Below are the code and all the weights of a small trained network. Each question names an input and a target symbol and asks about switching units off, where a switched-off unit gives its printed mean instead of its output.

import numpy as np


def w(rows, s, z=0):
    codes = np.array(rows[::2]) - 128.0
    scale = np.full(codes.shape[1], s)
    scale[-1] = z or s
    return codes * scale


def f(y):
    return y / 2 * (1 + np.tanh(0.7978845608 * (y + 0.044715 * y**3)))


def softmax(a):
    e = np.exp(a - a.max(-1, keepdims=True))
    return e / e.sum(-1, keepdims=True)


def log_softmax(a):
    a = a - a.max(-1, keepdims=True)
    return a - np.log(np.exp(a).sum(-1, keepdims=True))


def net(x, mask):
    ids = ['ΔΞΩαβγελσψ'.index(c) for c in x.split()]
    T = len(ids)
    res = E[ids] + P[:T]
    u = 0
    for l in range(2):
        q, k, v = (res @ M[l].T for M in (Q, K, V))
        z = softmax(np.where(np.tri(T) > 0, q @ k.T / 4**0.5, -1e9)) @ v
        res = res + np.where(mask[u], z, O[l][:, -1]) @ O[l][:, :-1]
        u += 1
        y = f(res @ A[l][:, :-1].T + A[l][:, -1])
        res = res + np.where(mask[u : u + 16], y, B[l][:, -1]) @ B[l][:, :-1]
        u += 16
    return log_softmax(res[-1] @ U[:, :-1].T + U[:, -1])


Q, K, V, O, A, B = {}, {}, {}, {}, {}, {}
E = w([
[201,105,132,136,162],'Δ',
[126,110,203,83,184],'Ξ',
[11,111,88,113,126],'Ω',
[193,149,106,108,122],'α',
[152,178,82,137,62],'β',
[125,86,38,98,159],'γ',
[119,140,88,168,123],'ε',
[102,90,123,166,167],'λ',
[102,135,189,147,133],'σ',
[115,178,182,144,80],'ψ',
],0.011)
P = w([
[134,196,118,149,168],'0',
[141,137,127,151,137],'1',
[89,137,122,1,90],'2',
[135,127,116,165,133],'3',
[151,115,117,170,131],'4',
[97,96,140,13,66],'5',
[134,111,117,169,121],'6',
[159,87,120,184,121],'7',
[85,120,136,12,81],'8',
],0.0098)
Q[0] = w([
[70,131,158,6,28],'0.h1',
[68,132,149,11,57],'0.h1',
[178,125,100,253,205],'0.h1',
[135,132,115,139,132],'0.h1',
],0.0054)
K[0] = w([
[81,96,154,17,101],'0.h1',
[88,103,154,7,99],'0.h1',
[196,167,90,254,169],'0.h1',
[131,135,129,137,136],'0.h1',
],0.0054)
V[0] = w([
[196,180,90,255,248],'0.h1',
[93,74,182,23,13],'0.h1',
[91,56,75,34,23],'0.h1',
[228,44,153,129,43],'0.h1',
],0.0044)
O[0] = w([
[176,168,118,238,199,112],'0.h1',
[96,75,156,2,36,116],'0.h1',
[70,65,77,69,62,126],'0.h1',
[187,16,149,134,62,1],'0.h1',
],0.0041,0.00096)
A[0] = w([
[157,99,180,75,106,54],'0.n1',
[122,107,186,191,232,195],'0.n2',
[28,111,50,108,63,201],'0.n3',
[36,191,76,220,134,171],'0.n4',
[119,115,121,110,131,161],'0.n5',
[217,142,134,230,43,254],'0.n6',
[118,155,152,93,42,20],'0.n7',
[244,138,2,178,159,216],'0.n8',
[39,84,207,84,84,111],'0.n9',
[185,211,155,200,96,190],'0.n10',
[124,133,120,118,118,133],'0.n11',
[199,142,196,141,251,149],'0.n12',
[111,144,23,162,153,181],'0.n13',
[106,66,58,219,216,221],'0.n14',
[138,186,175,200,102,174],'0.n15',
[101,74,162,228,192,230],'0.n16',
],0.0072,0.0021)
B[0] = w([
[87,132,68,145,121,145],'0.n1',
[131,105,179,179,193,204],'0.n2',
[138,126,140,55,163,225],'0.n3',
[25,174,102,143,134,206],'0.n4',
[131,130,116,113,122,142],'0.n5',
[146,138,144,199,2,226],'0.n6',
[134,100,102,138,169,156],'0.n7',
[191,137,21,185,110,254],'0.n8',
[185,130,60,118,136,212],'0.n9',
[139,226,158,137,59,211],'0.n10',
[124,123,113,118,134,133],'0.n11',
[191,134,188,124,233,195],'0.n12',
[99,131,61,126,138,185],'0.n13',
[105,72,69,216,188,233],'0.n14',
[111,183,185,149,74,182],'0.n15',
[102,77,176,240,169,213],'0.n16',
],0.0067,0.0043)
Q[1] = w([
[157,149,163,111,101],'1.h1',
[69,114,165,116,144],'1.h1',
[125,154,122,190,141],'1.h1',
[128,89,114,8,116],'1.h1',
],0.016)
K[1] = w([
[184,254,198,118,92],'1.h1',
[49,129,200,104,188],'1.h1',
[127,24,143,146,69],'1.h1',
[126,233,91,105,199],'1.h1',
],0.0075)
V[1] = w([
[154,67,1,117,151],'1.h1',
[210,170,89,79,54],'1.h1',
[25,179,66,161,42],'1.h1',
[242,116,77,183,150],'1.h1',
],0.0075)
O[1] = w([
[55,253,155,113,206,91],'1.h1',
[234,123,170,35,208,52],'1.h1',
[155,185,176,5,1,176],'1.h1',
[158,236,35,142,184,255],'1.h1',
],0.0063,0.0098)
A[1] = w([
[153,156,179,88,53,89],'1.n1',
[147,93,254,70,77,103],'1.n2',
[143,61,96,80,117,227],'1.n3',
[142,96,85,47,92,211],'1.n4',
[113,136,153,179,203,225],'1.n5',
[192,188,140,64,166,152],'1.n6',
[147,133,146,154,74,95],'1.n7',
[122,216,203,90,80,159],'1.n8',
[192,87,196,173,161,148],'1.n9',
[147,180,145,157,155,121],'1.n10',
[104,75,86,165,84,33],'1.n11',
[77,120,106,93,101,246],'1.n12',
[116,138,138,176,214,190],'1.n13',
[110,125,86,168,170,58],'1.n14',
[83,81,100,166,84,128],'1.n15',
[46,79,118,132,192,250],'1.n16',
],0.0077,0.0026)
B[1] = w([
[110,60,53,66,132,199],'1.n1',
[53,13,26,217,254,182],'1.n2',
[165,127,176,206,139,198],'1.n3',
[225,155,168,185,102,242],'1.n4',
[178,77,144,56,78,246],'1.n5',
[134,147,248,159,204,205],'1.n6',
[48,138,107,104,115,170],'1.n7',
[1,39,153,80,134,206],'1.n8',
[116,109,157,28,29,174],'1.n9',
[104,77,142,128,105,218],'1.n10',
[88,115,217,213,154,191],'1.n11',
[118,176,167,147,107,193],'1.n12',
[153,80,141,55,92,254],'1.n13',
[137,82,93,108,139,230],'1.n14',
[108,158,190,193,144,209],'1.n15',
[121,166,164,62,234,195],'1.n16',
],0.0059,0.008)
U = w([
[212,57,64,138,99,3],'Δ',
[137,68,200,60,181,196],'Ξ',
[36,182,194,99,193,159],'Ω',
[211,208,200,143,183,216],'α',
[147,168,129,26,4,163],'β',
[101,124,27,79,205,95],'γ',
[96,189,54,193,72,182],'ε',
[94,90,139,205,242,13],'λ',
[147,131,253,187,56,110],'σ',
[62,59,78,99,94,106],'ψ',
],0.0054,0.0026)

Each question gives the input, a string of symbols that net reads in full, and the target symbol t.
The units are the heads (4 rows each of Q, K, V and O) and the neurons (one row each of A and B). Each row of codes is followed by its name. A weight is (code - 128) times the scale printed after its matrix; where a second scale follows, it is the last column's (O, A, B and U).
mask holds one flag per unit, layer by layer, with each layer's heads first. A switched-off unit (its flag False) gives its mean, the last column of its rows in O or B, instead of its output. The means were averaged over made-up inputs and are rounded, as every weight is.
A unit's drop is (log p(t) with every unit on - log p(t) with that unit switched off) / (log p(t) with every unit on - log p(t) with every unit switched off).
The circuit of an input: a set's keep is (log p(t) with only the set's units on - log p(t) with every unit switched off) / (log p(t) with every unit on - log p(t) with every unit switched off). Starting from the 12 units with the biggest drops (on a tie, the unit counted first), units are removed one at a time, each time the one whose removal leaves the highest keep (on an exact tie, the one counted first), for as long as the keep stays at least 0.8.
units of the circuit, in order: the units of the circuit, biggest drop first
unit that matters most: the unit with the biggest drop
top k neurons: the k neurons with the biggest drops, biggest first
k most important neurons of layer l: the k neurons of layer l with the biggest drops, biggest first
drop of u: that unit's drop, to one decimal
input Δ σ α α Δ γ, target γ: units of the circuit, in order => 1.h1, 0.n12, 0.h1, 0.n8
input Ω α ψ ε α Ξ, target ψ: units of the circuit, in order => 1.h1, 1.n2, 0.n4, 0.h1
input ε α ψ β α, target α: top 3 neurons => 0.n8, 1.n6, 0.n4
input λ Ξ σ, target ε: top 2 neurons => 0.n4, 0.n12
input ε ε β ψ λ σ α ε σ, target β: unit that matters most => 0.h1
input Δ ε λ ψ ε ψ, target γ: top 2 neurons => 0.n12, 0.n8
input Ξ ε Δ α ε ε, target λ: 2 most important neurons of layer 0 => 0.n12, 0.n6
input ε ε ε α α ψ β, target β: 2 most important neurons of layer 0 => 0.n6, 0.n12
input α ε α β, target β: top 2 neurons => 0.n6, 0.n8
input ε α σ ε Ξ γ β ε, target ε: top 2 neurons => 0.n6, 0.n3
input β ε β γ γ β, target Ξ: top 3 neurons => 1.n6, 1.n2, 0.n8
input Δ α α β σ σ σ Ξ, target Ξ: 2 most important neurons of layer 1 => 1.n16, 1.n9
input λ ε Δ ε β ε ε α Ω, target ε: top 2 neurons => 0.n9, 0.n12
input Δ α α Δ α ε ε Ξ α, target γ: top 3 neurons => 0.n12, 0.n8, 0.n2
input ε Ξ λ Δ ε, target ε: top 2 neurons => 0.n6, 0.n8
input σ γ σ ψ ε α, target σ: 2 most important neurons of layer 0 => 0.n12, 0.n2
input ψ Ω ε Δ, target Δ: top neuron => 1.n5
input Ω α α, target ψ: top 2 neurons => 1.n2, 0.n4
input ψ σ λ σ ε ε ε σ ψ, target Δ: top 2 neurons => 1.n2, 1.n4
input α α ψ, target α: top neuron => 1.n6
input α γ Δ ε λ σ, target α: top 2 neurons => 0.n8, 1.n6
input λ λ ε ε β α γ λ Δ, target ε: drop of 0.n12 => 0.4
input ε β Ξ, target β: drop of 0.h1 => 1.6
input ε α λ ε ε ψ, target β: drop of 0.n4 => 0.3
input λ σ λ λ ψ σ λ σ, target σ: drop of 0.n7 => 0.0
input ψ Ξ ε, target Δ: 2 most important neurons of layer 1 => 1.n2, 1.n4
input Ξ Ξ σ Δ ε Δ, target λ: most important neuron of layer 1 => 1.n11
